Rows lie near named flat spaces through zero. A row that begins with a name and a colon came from that space; any other row is followed by the name of its block's space that it lies nearest.
j328j197: [ 12  22  44  20  81  27  62  -6  37  -4  32 -35  16   9  -8  28  49 -41
 -29   5  19  -9  15  -3  -3]
j51j384: [-70 -28  39  26  52  49 -28   2 -39   6  21  24  27 -47  40  38 -28 103
  -8   5 -32  39  27  21  58]
j569j108: [ 14  57  23  25  -8   9 -15  53  -9 -27  35 -20   0  24  -6  -6  33  24
  10   2 -22 -20 -19  22  14]
j118j561: [ 14  60 -71  -5 -85 -34  29   6   5 -32  42  12 -15 -38  -2  21   9  18
  56 -12  46  -1 -68  -7 -61]
j269j279: [-83  23 -51   9  24 -51 -34 -60  57  10   6 -43  33  -9 -37  84 -14 -41
   6 -13 -28 -27   3 -22  38]
j269j279: [  4  33  24  15 -16  -7 -14  24   4 -19   8  14 -54 -16  33  -3 -12   3
  39   6  11  -8  49   9  10]
j118j561: [ -7  19 -41  49  79  11  -4  78  52  26   4  -5  28  39  -2 -36 -16 -87
 -14  18  -1 -55  16 -21  53]
j328j197: [  1  41 -17 -24 -61 -55  14 -59 -27  32 -28   6  35  12  25  70  36 -21
 -16 -58  18 -10 -58 -61  11]
j469j783: [-32  22  34  33  84  10  37  -5  45 -53  62   1 -14 -32   9  45  20  14
  35 -38  -8  11  64   6 -15]
j269j279: [ 66 -70  80  13  87  32   0 -17  -6  20 -65 -26 -24  22  -7 -51  64 -70
 -33  20   4  21  32 -21  26]
j569j108: [-21  66  -3  33   0  -9 -10  27   6  -6   7   3 -12 -10  33  49   2 -13
   8  17   1 -40  -3  -1  42]
j328j197: [-41   3 -69  -6 -17   3  -1  12 -19  44 -22  19  70  18   5  35 -41   1
 -61  22 -16 -39 -76  -3  31]
j118j561: [ 37 -18  -8 -10 -44  -4  -3  12 -40 -71  -1  36 -37 -17 -11 -21  27  64
  37 -25 -30  23 -48  27 -70]
j469j783: [ 38 -23   7 -42 -20   9  46 -46 -12  24 -30 -28  26  26 -33   6  28 -29
 -65  27  17  -3 -57   4 -38]
j269j279: [ 56 -17  43 -35 -27  17  49 -42 -44 -27 -41  -2 -17   7 -12  29  56  11
 -55  27  -8  -1 -69  30 -59]
j569j108: [  5 -31  67   8  68  30  16  -7  -2 -26  -6   5 -17   2   7   4  21  10
 -19  -4 -29  11  46  20  -3]
j569j108: [ 30  -7  63 -30   7  12  16  -6 -24 -21  17 -32  50  81 -48 -19  57  36
 -50 -54 -62   6 -21  22 -33]
j469j783: [-57  20  13 -16   4 -22 -20  -7  19  31  15  -4  44  51   7  21 -46   0
 -25 -47 -35 -23  64  -8  41]
j269j279: [-21  45  -7  20   2  10   6 -12   7  15  30 -42  22 -30  -7  51  22   5
  -3  39  27  -3 -40   0  28]
j469j783: [ 36 -26   1 -30  28  29 105 -57  30 -21   8 -28  -6 -25 -43  27  34 -33
 -44  50  44   8 -43  27 -95]
j51j384: [-63  24  -8  37   8  17 -97  63  34  -2  69 -53  -3  -8 -38 -48 -58  53
  58  43 -32   6  64  48  62]
j469j783: [ -1   2 -10  11 -29 -28 -62 -16 -16  -1 -21 -18 -15 -17 -10   3  23   5
  38  -5 -12  14 -22 -18  30]
j51j384: [-20 -18 -11 -17  23   5  45  -7  28 -31  28  26   0  -3  -7   7 -32  15
  -4 -21 -11   1  32  23 -56]
j51j384: [  1  44 -30 -16 -39 -42  14 -16  35  52  -6 -17  10  24   8   8 -19 -78
  -3  -7  52 -30  16 -43  16]
j328j197: [-29   4 -20  32  19  19  -7  12 -23  15  14  22  22 -50  36  29  -2  39
  15   4  18  21 -28 -18  39]
j569j108: [-82  32 -48 -14  -9   4  27 -84  49  40  97 -95  78 -62 -64  79 -10  40
   6  32  57  43 -39   2  -5]
j328j197: [-27   8 -40 -45 -53 -21   2  -6   2  45 -28   4  47  62 -11  12 -63 -26
 -70  12 -21 -54 -18  11   4]
j269j279: [ 17  25   4  -5   2 -17  43 -13   1 -26 -19  21 -10  12  15  47  28 -31
 -23 -17  -7 -34 -24  -6 -28]
j118j561: [  5 -12 -33   4  -5 -11  10   3  -8 -41 -19  45 -27 -25  12  16  -1   6
  15  -8 -14  -8 -29   5 -35]
j569j108: [ -8  47 -16 -14 -45 -32  -6   2  -3 -16  28 -12  32  38 -21  20  15  20
   2 -48 -29 -19 -33  -1 -15]
j569j108: [ -20    7   66    8   37  -24  -27  -16  -21  -18   -6   15   20   41
   25   34   38   24   -2 -100  -68    4   44  -27   37]
j51j384: [ -2 -45 -37 -15  44 -15  60 -57  12 -32  -4  24  34 -11 -24  40  36  -9
 -12 -65 -14  19 -48 -27 -68]
j118j561: [ 40   1  56  23  -1  -5 -83  25 -13   5 -70 -32 -66  28  -1 -40  24 -55
   3  58 -27 -30  32  11  68]
j118j561: [-22 -36  70 -11  69   7  42 -52   3 -10 -43  47 -28  -6  54  61 -14 -18
 -44 -21 -21  -7  84   0   2]
j269j279: [ 26  37   4  24  29  -2  51  26   9 -46  12  32 -20  -3  26  28  40 -21
   8 -26   3 -25 -15  -7 -30]
j328j197: [ 23  -8  -9 -12 -56 -36 -52 -22 -27 -10 -35 -10 -22   2 -19 -13  27   4
  29 -15 -18  12 -33 -12  -2]
j569j108: [  6 -14   4 -19   2 -21  26  -4  10 -63 -18  52 -43  14   8  12 -14  -3
   2 -39 -44 -25  30  23 -63]
j569j108: [ 12   5 -11  17  19  26  23  21  16 -17  41 -15  -5 -29 -17 -17  13  12
  22  26  27  17 -15  15 -25]
j469j783: [ 43  -7  20 -12 -42  51   7  42 -58 -21  12  -5   6   9 -20 -40  20  76
 -27  47 -14  13 -74  58 -35]
j569j108: [-13 -46  35  26  46   5 -54 -13 -19  31   2  -3  16 -23  20 -34  19  29
  45 -54   4  70  50 -52  63]
j118j561: [  7  25   9 -29 -74   4  -3 -22 -28  21 -26 -23 -12  -1  -2  29 -12  10
 -39  71  13 -21 -42  34   2]
j269j279: [ 18   6  45 -18 -35  19  18 -10 -40  -3  -3  10 -15  -9  24  12   9  45
 -17  14  10  14  -8  21 -13]
j469j783: [ 30  40 -12  11 -41  11  12  58 -43   9   0  34  14  14  40 -10  11  19
 -10  -1  14 -19 -57  -7  10]
j51j384: [ 58  -2  12 -32 -38  -5  45   3 -12 -15 -36  27 -34  29   9 -19   7 -33
 -28   7  11 -25 -12  12 -56]
j469j783: [-19  17 101   9  32  52  21 -38 -19  13  46 -44   1 -45  21  49  30  66
 -11  33  30  49  37  23  31]
j269j279: [  4  59  47  23 -15   3  -3  16  -4  -2  12  -1 -49 -27  50  28   5   3
  25  26  33 -10  40   4  34]
j118j561: [ 73 -46  85  -9  42  25  -8  -5 -32  30 -17 -52  44  74 -37 -78  90 -14
 -36 -43 -15  42  -5 -29  17]
j118j561: [ 12 -62 -32   4  12 -22 -28 -43 -20  -6 -25   7  15 -29 -20 -15  45  10
  40 -57  -6  57 -44 -51 -10]
j328j197: [ 26 -14 -20 -12 -24 -20 -22 -15 -12 -11 -48 -13  -6  23 -34  -2  27 -30
 -18  14 -29 -21 -57   3 -13]
j469j783: [-10   3  -9  10  27   6  23  -1  28 -46  35  -3 -17 -26 -20  15   5  13
  23   2  -6   4   5  23 -40]
j469j783: [ 30   2  20  33  18  27   1  29 -23 -31  10  12 -33 -41  20 -12  39  29
  34  14  15  25 -18   5  -2]
j51j384: [ 12 -30   2  -7  20  45  37  45 -42 -24  13  42  46  29   0 -22   3  65
 -47 -19 -43   3 -51  33 -38]
j328j197: [  2 -22   0 -13 -40  -6 -63  11  -5  -2 -22 -19 -31  13 -30 -47 -32  10
  12  37 -28  -2  19  34   8]
j51j384: [ 29 -41 -14 -16  -7  23  -1  33 -13 -48  -6   5  -7  27 -52 -53  -1  29
 -18  23 -51  -7 -41  57 -61]
j118j561: [ -7 -56 -27  22  49 -18 -41 -27   3  14 -48   7   4 -20  -3  -5  18 -39
  19 -23 -12  21  -5 -49  36]
j328j197: [  2 -52 -28  -9  31  11  16 -11 -13  10 -37  19  38  16 -14   0   2 -14
 -47  -3 -24  -4 -47  -7 -11]
j269j279: [-28 -16  -2  13  51   5   2 -12  11  13  16  -5  40  -2  -3  13   7   3
  -4 -31  -9  16   9 -22  21]
j569j108: [ 47 -16   9  -5   6  10  24  31 -12 -20 -30  30 -21  28   7 -33  11 -24
 -21   2 -11 -21 -11  10 -31]
j51j384: [-30  13   1 -22 -67 -12 -62  40  -6  16  -4  11 -19  36   9 -40 -88  27
   3  19 -31 -27  63  38  28]
j469j783: [-14  -8  27  11  13  12 -40  56 -20  15  -1  31  11  38  33 -46 -36  27
  -2 -29 -35  -4  57   1  48]
j328j197: [-22  -1  -8  12   5  15   5  23  -4   0  26  34  -5 -32  34  -6 -35  38
  25  -6  17  18  29   2   5]
j328j197: [-31 -23  -3  -1  46  15  27 -31 -14  53  -2   5  80   4  17  36   7   5
 -49 -31   8  18 -23 -41  35]
j269j279: [-57 -10 -25  -7 -13 -13 -66 -48  21  64  -6 -72  36  -8 -44  14 -33 -14
  -8  47   3   9   4  -7  66]
j51j384: [ 30  19  15  -8  11  12  75   0  11   3   8  17  -5   2  26  12  12 -32
 -23  -1  44 -11   5  -8 -33]
j51j384: [-30  36 -61  45  51 -10 -12  16  43  26  69 -57  86   2 -44   2  42 -20
  32 -42  16  13 -47 -55  40]
j118j561: [ -5  12 -60  42  43 -25  -7  33  43  -9  18  14   3 -12   2 -18   7 -50
  55 -40  15  -6   6 -48  12]
[-18  23  20  31  -8 -15 -65  32 -63   9   4  32  42  16  48   6  31  68
  28 -90 -43  21 -16 -46  75] : j51j384
[  3 -56  65 -24  13  -1 -39 -25 -26 -15   1 -10  15  40 -27 -43  20  57
   5 -74 -62  50  49   3  -6] : j569j108
[ 37  -9 -49  -3  13  -8  61   2   0 -41 -47  43  -9   8  -3  31  28 -54
 -39   7 -13 -48 -83   1 -62] : j328j197
[-27  35  18  43  22  12 -40   5  22  -1  41 -49 -26 -52  -4  16  10  14
  52  44  24  19  30   8  49] : j269j279
[ 38  14  62  25  -7  32 -12  70 -23  -4  18  31 -62 -17  62 -68 -12  31
  48  12  37  23  77   9  22] : j269j279
[-49 -56 -91 -27  35 -32  31 -90  39  19 -12 -12  74 -11 -56  54  -4 -37
 -28 -38  -8  11 -59 -40 -35] : j51j384
[ 21  32   2  -2 -29 -11  -4  37  -8 -36  11   7  -8  35  -9 -14  14  12
   6 -21 -31 -25 -17  18 -23] : j569j108
[ 28 -76  13  50 103  22 -57  82  -8 -65 -49  50 -39  30  -6 -82  15 -13
  17 -21 -97 -12  31  17  13] : j118j561
[  7 -22  17 -24 -32  -3 -11 -51 -32  19 -47 -10  -6 -10  -1  26  10   4
 -29  28   1   9 -30   2   6] : j118j561
[-18  12 -26  48  39  33 -27  46  -5  -4  39 -25  37 -22 -20  -6  23  35
  16  25 -10  11 -54   7  37] : j328j197
[ -4  34 -57  28 -17 -30 -11  23   3  13  12  23  10 -23  29   4   6 -17
  49 -37  34   1 -26 -54  24] : j569j108
[-38  26 -24  -5  -5  -8   3  47  17  -1  29  31  28  42  13  -7 -59  11
 -12 -33 -31 -37  35  13   2] : j469j783
[ 94  22  48 -18 -19  10  66  18 -32 -27 -32  12 -18  53   7 -10  72 -34
 -51  -2   2 -33 -54   9 -54] : j118j561
[ 14  29  17   1 -17  16  16  54 -29  12  15  29  24  36  36 -21  -7  24
 -21 -22   0 -15  -3   0  11] : j51j384
[-10  25  -6 -28 -41 -25  48 -67   5  17  39 -11  23 -31   8  48  15  18
  18 -45  58  37 -10 -36 -33] : j118j561
[ 48 -11  25 -24 -25 -42  14 -38  -4 -32   3   7 -21  14  -8 -24  55  -2
  46 -96   5  39  18 -39 -56] : j328j197
[ -6  12 -34 -20 -60 -33 -21   2  -3  -1 -28  22 -21  13   6   2 -39 -13
   3   4 -11 -31  -3   6  -8] : j569j108
[ 57   2  10  49  83  35  65  96   2 -41  35  68  -4   8  49 -59  40 -10
  27 -62  18   5  13 -27 -29] : j269j279
[-11  -4 -20  22  32  -2 -24   4  29   9   7 -31   6  -7 -25 -11   4 -29
  17  15   3   1   5 -11  25] : j269j279
[-14  47  71  29  84  56  54  -2  20 -28  75 -65  35  -4 -27  61  65  31
 -36  27 -10   1 -10  40   2] : j569j108
[ -76  -30  -31   21   72    4   -1    9   18  -21   74   36   65  -18
    2    6  -26   76   41 -104  -39   47   38  -22   -1] : j269j279
[  7 -28  15  28  13  25 -44  41 -19  -1  -8  22 -42 -35  29 -51 -20  27
  41  26   8  28  39   7  32] : j469j783
[  2  -2  17   6  35  17  46 -27  11   5   4   0  -6 -32  17  34  15 -16
 -11  16  36  10   5  -8  -8] : j51j384
[ 12 -19  -4  42  48  30 -12  36  -3 -38  21   2 -17 -39 -10 -26  30  28
  40  13  -6  27 -19  11  -4] : j328j197
[  2 -66  33 -17  24  13  14  -4   1 -12  20  47 -25 -18  25 -61 -37  43
  40 -58  10  63  99  -5 -36] : j328j197
[ 40 -26  39 -46 -39  -4  14 -16 -39  64 -78  25   6  61  38 -24 -19 -46
 -74   2  12 -21  16 -20  18] : j269j279
[-52  47  43   7 -10   4 -34  -9   4  63  64 -51  47  -1  15  12 -17  44
  18 -19  29  33  61 -21  79] : j328j197
[-40 -21   8  -6  29 -18  23 -69   0   4 -12  31   5 -42  37  72  -3   7
   2 -46   7  24  28 -34   4] : j51j384
[-26 -15 -33 -20   6 -28  -8 -17  38 -27   7 -12  12  30 -51   0 -21 -14
  -2 -27 -48 -19  12  16 -36] : j469j783
[ 21 -21   4   0   8   3  -6   3   3 -22 -18  -3 -25   3 -18 -20   9 -12
   2  16 -14  -3  -2  16 -19] : j328j197

Rows lie near named flat spaces through zero. A row that begins with a name and a colon came from that space; any other row is followed by the name of its block's space that it lies nearest.
j400-j117: [-37  56  59 -32  36 -50  22  66  -1 -21  53  26 -54 -15  -2 -73  16 -81
 -22 -28   6  61 108  76   8]
j681-j773: [-25 -27  10 -61 -22  -5  -7  14   4  59  43  46  31 -14  67 -47  -8 -28
   5 -33 -30   9 -75   8 -34]
j400-j117: [-25  -3  -7  34  11 -22   5   8 -16  -9 -13  -5  -7  -6  12  10  29  35
  15 -25 -19 -12 -24  -4 -13]
j980-j822: [-37 -61  -4 -13 -12 -30   6  19  -4  43  25  18  -3 -28  41 -36  -5  18
  17 -19 -47   1 -91   4 -44]
j400-j117: [-18  -1   7  22   5 -14   1   9  -4  -7  -9  -3  14   1  15  -2  26  22
  18 -22 -16 -14 -27   3 -18]
j980-j822: [ -7 -23  -4   2 -15  26 -15 -31 -16  13   8  13  61   7  43  42  47  25
  23 -30  -4 -32 -76 -24  -3]
j980-j822: [-31  67  48 -58  27 -11  32  17 -30 -70   6  44  -1   4  62 -10  81 -30
 -48 -51  10 -11  44  24  17]
j940-j639: [  7  15  -3 -44  -4  22  -6 -13 -12  21  42  30  -8  -5   8  14  -2 -50
 -24  -4  27  28  37   1  36]
j940-j639: [  6  28 -20 -30  -9  18 -13 -10  -3  26  -2  24  13   6  28   6 -12 -16
 -14 -16   6   2  -1 -19   8]
j940-j639: [ 25  34  33 -45   0  48 -10 -27  -9 -15  50  23  31  16  -4  35  35 -69
 -20   1  58  19  70  14  58]
j980-j822: [ 56  78   1 -78 -10  62   4 -40  10 -49 -52  21  36  39  23  20 -10 -26
 -68  21  43 -35  50 -35  35]
j596-j120: [  3  14  29   4  26 -40  43  36  17 -73 -38 -29 -63  -5 -43 -51 -20   5
 -33  41  -6   2  66  32 -11]
j681-j773: [-10 -42  43 -59 -11   8  27 -10  -6 -37  13  22  36  -4  52 -14  44   5
 -20  -1 -12 -36 -68   7 -17]
j400-j117: [ -8  15 -19  45   5  -5 -12  -1  -6   3 -25 -12  11   8   1  21  14  32
  23 -21  -8 -13 -13 -14  -7]
j681-j773: [  0 -40  10 -35   1 -11  23   7  -2  -3  38   6 -53 -26 -21 -21 -22 -27
 -28  35   4  29  23  20  12]
j980-j822: [ -2  27  58  -4   0 -13 -24  47  45  33  42  -1  40  14 -17 -76 -22 -72
  38 -10   3  43  42  63 -24]
j596-j120: [ -3  96 -44   2  23  12  -8 -14 -40 -10 -18  26 -36   7  13  57  24 -13
 -36 -41  33  13  87 -30  56]
j681-j773: [-22   4  42  15  17  -7  12   3 -19 -48  15   0  22   4  14  17  77   6
  11 -27   6 -15   1  23   6]
j596-j120: [ 12  -4  16  45   4   8  -2 -11   7 -38 -27 -34  31  18 -24  24  27  32
  24  11   6 -29  -6   0  -3]
j596-j120: [-23  75 -57 -70   5   4 -13   2 -40  69  40  78 -55 -21  59  10 -18 -64
 -52 -59  14  55  57 -23  44]
j980-j822: [  5  48  54 -22   1  10 -18  21  26   2  25  12  57  25   9 -38  13 -61
  16 -21  17  16  39  41  -4]
j596-j120: [-16  54  -7  20   3  16 -38  -5 -16  37  22  24  48  16  32  34  42 -21
  32 -65  14  11   9  -4  16]
j940-j639: [ 24  25  36 -34  -4  30 -11  -7  15  -6  29   9  35  18  -9  -5   4 -57
  -6   9  35  15  47  21  23]
j681-j773: [-27  68 -11  34   9 -13 -39  27  -1  54  10  17  29  12  24  -8  10 -23
  41 -69  -6  26  19   9  -9]
j940-j639: [  3  13 -31 -49  -8  -5  12   4   3  15 -27  23 -30  -8  29 -29 -46   0
 -41   5 -17  -3 -11 -23 -12]
j681-j773: [ 42 -20  -7 -10  -5  22  26 -31   8 -59 -51 -29 -17   8 -33  21 -21  34
 -38  64  14 -36   7 -26  12]
j980-j822: [-14  14  37  13   4  -2 -16  15   6   8  32   4  42  10   6 -10  34 -27
  34 -30   5  11   6  31  -5]
j980-j822: [-27   3  23  99  28 -19 -18  12 -19 -11  37 -31   3   1 -47  43  67   5
  63 -30  17  24  43  35  21]
j400-j117: [ 18 -19 -48  32  -3  17 -20 -25 -12  42  25 -13 -41 -13 -52  51 -34  -7
   7  26  25  35  37 -20  41]
j681-j773: [ 30   8 -20  58  -5  30  -8 -40   3 -48 -82 -42  51  34 -12  60  24  78
  17  14   5 -69 -38 -47  -4]
j400-j117: [-21 -72  16 -12  -3 -14  14   3 -14  13  59   7 -25 -31  -4  -5  13  -9
   6  11  -8  20 -30  22   1]
j400-j117: [ 31 -81 -50   3 -30  40  -8 -58  -9  30   2 -14  -1 -11 -19  62 -29  39
   0  48   6 -18 -66 -52  17]
j596-j120: [  5  20  25  23   4  13  -8  -7   4 -29 -14 -12  50  23   2  18  41  10
  20 -13  10 -24  -2   4   0]
j940-j639: [ -8   2 -41  10 -12 -34   3  27  29  25 -84 -10  -2   2  32 -61 -65  62
   4  -4 -64 -35 -80 -30 -75]
j400-j117: [-24  25  17  23   9 -21   2  19   1 -24 -33  -2  33  13  34 -16  38  31
  20 -39 -25 -31 -33   5 -33]
j940-j639: [ -20  -40  -19  -39   12  -10   23   -7  -48   19   85   33 -101  -51
  -15   29    4  -44  -43   12   22   61   53   10   59]
j681-j773: [  53   30  -65    5   -3    8   -6   -4   27   26  -45  -27  -79    0
  -77   -7 -123  -12  -38   70   20   34   91  -29   24]
j596-j120: [-19 -47 -13  16 -27  12 -47  -6   3 103  61  17  60  -7  27   6  -2 -12
  66 -38 -17  20 -86  -2 -21]
j596-j120: [-21   5 -52  98  24 -46 -15  28 -11  41   2 -33 -83 -23 -66  14 -35  20
  36  -3  -9  50  56   4   8]
j940-j639: [ -1   7  -5 -18   9  24   5 -31 -40 -17  38  22 -19  -8   4  62  48 -21
 -25  -9  37  12  39  -9  57]
[ 13 -36 -23 -42  -6   9  23 -21 -15  -5  11  10 -56 -23 -10  14 -27  -3
 -47  40   9   8   8 -18  26] : j400-j117
[  7  25   9  25  -3  21 -21 -14   3  -6 -14  -7  58  25   8  26  31  10
  26 -21  10 -22 -11  -7   1] : j940-j639
[-36 -50  -5  81  17 -13 -12 -10 -45  15  68 -15 -21 -25 -33  73  69  15
  53 -25  13  28   0  14  34] : j940-j639
[ 11   2  -4 -77 -12 -12  21  21  26  12 -18  21 -32 -10  20 -75 -73 -25
 -50  28 -21   7  -2   1 -27] : j980-j822
[  6   1 -53  -9  -3  11  -1 -23 -24  21  -3  13 -45 -14  -1  39 -21   8
 -28   6   9  10  12 -37  30] : j596-j120
[ 61  90 -52  45  -9  53 -58 -28  27  41 -44 -24  32  45 -54  45 -63 -21
  16  14  47  14  85 -38  37] : j400-j117
[ -8   4 -13  18  17  18  16 -40 -54 -56  -2   4 -14  -3   8  91  81  34
 -20 -16  27 -26  12 -27  50] : j940-j639
[ 10  46 -21 -22 -18  30 -37 -10  10  55  -2  27  53  20  38   2 -18 -25
  10 -34   5   2 -14 -22  -3] : j940-j639
[ -4 -93  46 -21 -23  10  -7  -3  14  36  81   3  43 -14  -2 -20   9 -30
  37  17  -4  16 -64  35 -15] : j400-j117
[-23 -29 -19  46   6 -25   1   7 -13   9  -5 -14 -20 -15  -6  12   9  40
  24 -10 -22  -3 -33  -6 -14] : j940-j639
[-28 -46  -9  32  -1 -19  -3   3 -14  23  20  -4  -3 -18   8  11  19  28
  31 -17 -23   0 -54   0 -16] : j980-j822
[  5  14  35 -11   0  12   3  -2   9 -32  -9   0  45  19  15  -6  31  -3
   2  -6   6 -23  -7  10  -7] : j596-j120
[-23 -16 -37  19   6  -7   0 -12 -37  18  15  12 -34 -21  12  43  22  22
   0 -22  -4   7 -16 -21  18] : j940-j639
[  3  -7  18  -1  -9  -4 -20  21  28  43  32  -2  18   2 -17 -41 -33 -39
  27   5  -2  31   8  29 -16] : j940-j639
[ 15  -6   8 -40   4  -2  25   3   4 -24   6   2 -47 -11 -22 -19 -28 -25
 -43  40  13  15  45  10  17] : j681-j773
[-28  24  45  -4  15 -19   1  29  -2 -10  33  15  17   1  18 -27  42 -32
  14 -37  -1  16  20  41  -6] : j980-j822
[-29   0  40  24  15 -43  -4  54  18  21  44  -6 -13 -11 -22 -60  -5 -39
  35 -15 -13  46  32  60 -23] : j980-j822
[-14 -29 -46 -21   3 -57  56  27   5 -32 -92  -9 -91 -29  20 -61 -66  80
 -56  33 -67 -37 -56 -32 -58] : j940-j639
[ 10   0  -8  -2 -14  17  -7 -17   7  -2 -34  -1  45  16  26   9   4  29
   6  -6 -10 -37 -53 -25 -18] : j681-j773
[  5  45 -28  10 -13  22 -29 -15   4  24 -45  10  61  27  44  18   4  26
  17 -39  -9 -34 -44 -38 -17] : j940-j639
[-14  24  -9  -5  -3  -7 -20  16   4  45  14  19  12   0  22 -20 -12 -22
  14 -32  -9  19  -3   4 -11] : j681-j773
